Below are the code and all the weights of a small trained network. Each question names an input and a target symbol and asks about switching units off, where a switched-off unit gives its printed mean instead of its output.

import numpy as np


def w(rows, s, z=0):
    codes = np.array(rows[::2]) - 128.0
    scale = np.full(codes.shape[1], s)
    scale[-1] = z or s
    return codes * scale


def f(y):
    return y / 2 * (1 + np.tanh(0.7978845608 * (y + 0.044715 * y**3)))


def softmax(a):
    e = np.exp(a - a.max(-1, keepdims=True))
    return e / e.sum(-1, keepdims=True)


def log_softmax(a):
    a = a - a.max(-1, keepdims=True)
    return a - np.log(np.exp(a).sum(-1, keepdims=True))


def net(x, mask):
    ids = ['αβζηλμπσφψ'.index(c) for c in x.split()]
    T = len(ids)
    res = E[ids] + P[:T]
    r = res
    for j in range(2):
        rows = slice(3 * j, 3 * j + 3)
        q, k, v = (r @ M[0][rows].T for M in (Q, K, V))
        z = softmax(np.where(np.tri(T) > 0, q @ k.T / 3**0.5, -1e9)) @ v
        o = O[0][rows]
        res = res + np.where(mask[j], z, o[:, -1]) @ o[:, :-1]
    y = f(res @ A[0][:, :-1].T + A[0][:, -1])
    res = res + np.where(mask[2:26], y, B[0][:, -1]) @ B[0][:, :-1]
    return log_softmax(res[-1] @ U[:, :-1].T + U[:, -1])


Q, K, V, O, A, B = {}, {}, {}, {}, {}, {}
E = w([
[148,127,118],'α',
[115,97,145],'β',
[160,132,135],'ζ',
[164,116,133],'η',
[48,97,158],'λ',
[195,95,126],'μ',
[178,164,46],'π',
[139,241,88],'σ',
[86,125,32],'φ',
[182,77,249],'ψ',
],0.017)
P = w([
[190,254,76],'0',
[141,209,80],'1',
[110,178,93],'2',
[84,143,95],'3',
[65,107,115],'4',
[54,80,126],'5',
[56,53,117],'6',
[57,65,108],'7',
],0.0052)
Q[0] = w([
[17,82,10],'h0',
[43,118,2],'h0',
[174,155,164],'h0',
[140,123,185],'h1',
[45,178,124],'h1',
[223,194,239],'h1',
],0.016)
K[0] = w([
[45,213,89],'h0',
[111,211,89],'h0',
[179,95,142],'h0',
[132,159,145],'h1',
[184,92,114],'h1',
[150,253,126],'h1',
],0.022)
V[0] = w([
[178,162,190],'h0',
[39,246,247],'h0',
[60,159,148],'h0',
[176,126,212],'h1',
[156,73,146],'h1',
[169,177,254],'h1',
],0.0083)
O[0] = w([
[123,88,155,87],'h0',
[39,153,246,64],'h0',
[90,164,163,118],'h0',
[186,148,184,28],'h1',
[143,132,186,83],'h1',
[215,148,151,2],'h1',
],0.011,0.0046)
A[0] = w([
[139,100,144,130],'n0',
[153,7,225,146],'n1',
[143,127,117,103],'n2',
[163,130,102,65],'n3',
[147,124,116,108],'n4',
[218,105,121,144],'n5',
[139,113,126,123],'n6',
[142,93,147,139],'n7',
[90,139,151,65],'n8',
[128,120,147,161],'n9',
[139,77,119,52],'n10',
[111,217,144,210],'n11',
[205,75,166,145],'n12',
[88,122,112,22],'n13',
[143,110,125,142],'n14',
[162,184,171,178],'n15',
[189,60,184,3],'n16',
[131,121,126,122],'n17',
[149,97,116,148],'n18',
[143,218,125,65],'n19',
[104,92,185,38],'n20',
[133,80,163,111],'n21',
[113,219,196,64],'n22',
[120,51,136,153],'n23',
],0.013,0.0065)
B[0] = w([
[113,120,150,126],'n0',
[126,185,150,202],'n1',
[111,135,131,140],'n2',
[89,138,154,180],'n3',
[106,136,129,149],'n4',
[121,165,180,253],'n5',
[111,127,128,133],'n6',
[108,117,155,135],'n7',
[144,86,146,153],'n8',
[126,132,139,132],'n9',
[149,109,124,139],'n10',
[214,83,95,218],'n11',
[133,38,156,195],'n12',
[175,125,147,184],'n13',
[104,130,121,151],'n14',
[206,126,101,159],'n15',
[83,164,33,142],'n16',
[124,128,128,129],'n17',
[87,141,110,197],'n18',
[178,169,119,153],'n19',
[207,87,94,156],'n20',
[183,100,162,137],'n21',
[4,131,151,183],'n22',
[134,159,111,205],'n23',
],0.025,0.0052)
U = w([
[114,84,169,74],'α',
[129,170,221,187],'β',
[52,184,180,155],'ζ',
[56,90,104,252],'η',
[114,61,206,27],'λ',
[30,80,216,141],'μ',
[121,78,162,39],'π',
[165,90,143,58],'σ',
[100,3,162,61],'φ',
[117,142,185,2],'ψ',
],0.0069,0.0033)

Each question gives the input, a string of symbols that net reads in full, and the target symbol t.
The units are the heads (3 rows each of Q, K, V and O) and the neurons (one row each of A and B). Each row of codes is followed by its name. A weight is (code - 128) times the scale printed after its matrix; where a second scale follows, it is the last column's (O, A, B and U).
mask holds one flag per unit, heads first, then neurons. A switched-off unit (its flag False) gives its mean, the last column of its rows in O or B, instead of its output. The means were averaged over made-up inputs and are rounded, as every weight is.
A unit's drop is (log p(t) with every unit on - log p(t) with that unit switched off) / (log p(t) with every unit on - log p(t) with every unit switched off).
The circuit of an input: a set's keep is (log p(t) with only the set's units on - log p(t) with every unit switched off) / (log p(t) with every unit on - log p(t) with every unit switched off). Starting from the 12 units with the biggest drops (on a tie, the unit counted first), units are removed one at a time, each time the one whose removal leaves the highest keep (on an exact tie, the one counted first), for as long as the keep stays at least 0.8.
units of the circuit, in order: the units of the circuit, biggest drop first
unit that matters most: the unit with the biggest drop
k most important neurons: the k neurons with the biggest drops, biggest first
which heads matter: for each layer, one digit per head in row order, 1 if its drop is at least 0.15 and else 0, layers parted by /
drop when u is switched off: that unit's drop, to one decimal
input α μ μ η η, target μ: which heads matter -> 11
input φ ζ φ λ α ψ ψ φ, target β: which heads matter -> 11
input φ φ σ ψ π μ β, target β: units of the circuit, in order -> n1, h1
input ψ ψ φ ζ, target β: units of the circuit, in order -> n1, h0, h1
input ψ μ π ψ, target β: which heads matter -> 10
input π φ α, target η: 2 most important neurons -> n5, n1
input π φ π, target η: units of the circuit, in order -> h1, n5
input α μ ζ λ λ, target φ: units of the circuit, in order -> h0, n20, n8
input σ μ ζ, target ζ: unit that matters most -> n5
input ψ η φ, target β: units of the circuit, in order -> h1, n5, h0
input φ ψ α π σ π, target σ: units of the circuit, in order -> h0, n11, h1, n15
input ψ β ψ, target β: 4 most important neurons -> n1, n15, n5, n21
input φ μ η μ λ ψ λ, target β: which heads matter -> 01
input σ μ π π β, target β: units of the circuit, in order -> n1, h0, h1
input φ φ π β, target η: which heads matter -> 10
input ψ ζ λ π ψ μ, target β: units of the circuit, in order -> n1, h0
input α ψ π, target β: which heads matter -> 11
input ζ ψ λ σ, target σ: 4 most important neurons -> n11, n15, n19, n5
input μ ψ η μ, target β: units of the circuit, in order -> n5, h1
input α α ψ η, target β: units of the circuit, in order -> n1, h1, h0
input σ ζ β μ π φ, target φ: which heads matter -> 10
input π μ π, target ζ: which heads matter -> 10
input ψ π ζ μ σ, target σ: units of the circuit, in order -> n11
input μ μ η, target μ: which heads matter -> 11
input φ φ φ μ, target η: units of the circuit, in order -> h1, h0, n18
input η σ μ, target μ: 4 most important neurons -> n5, n12, n3, n11
input μ μ λ λ μ, target μ: 3 most important neurons -> n5, n12, n11
input ψ φ μ μ ψ μ μ φ, target ζ: unit that matters most -> h1
input φ φ α α, target η: drop when h1 is switched off -> 0.3
input φ β μ φ ζ, target η: drop when n13 is switched off -> 0.1
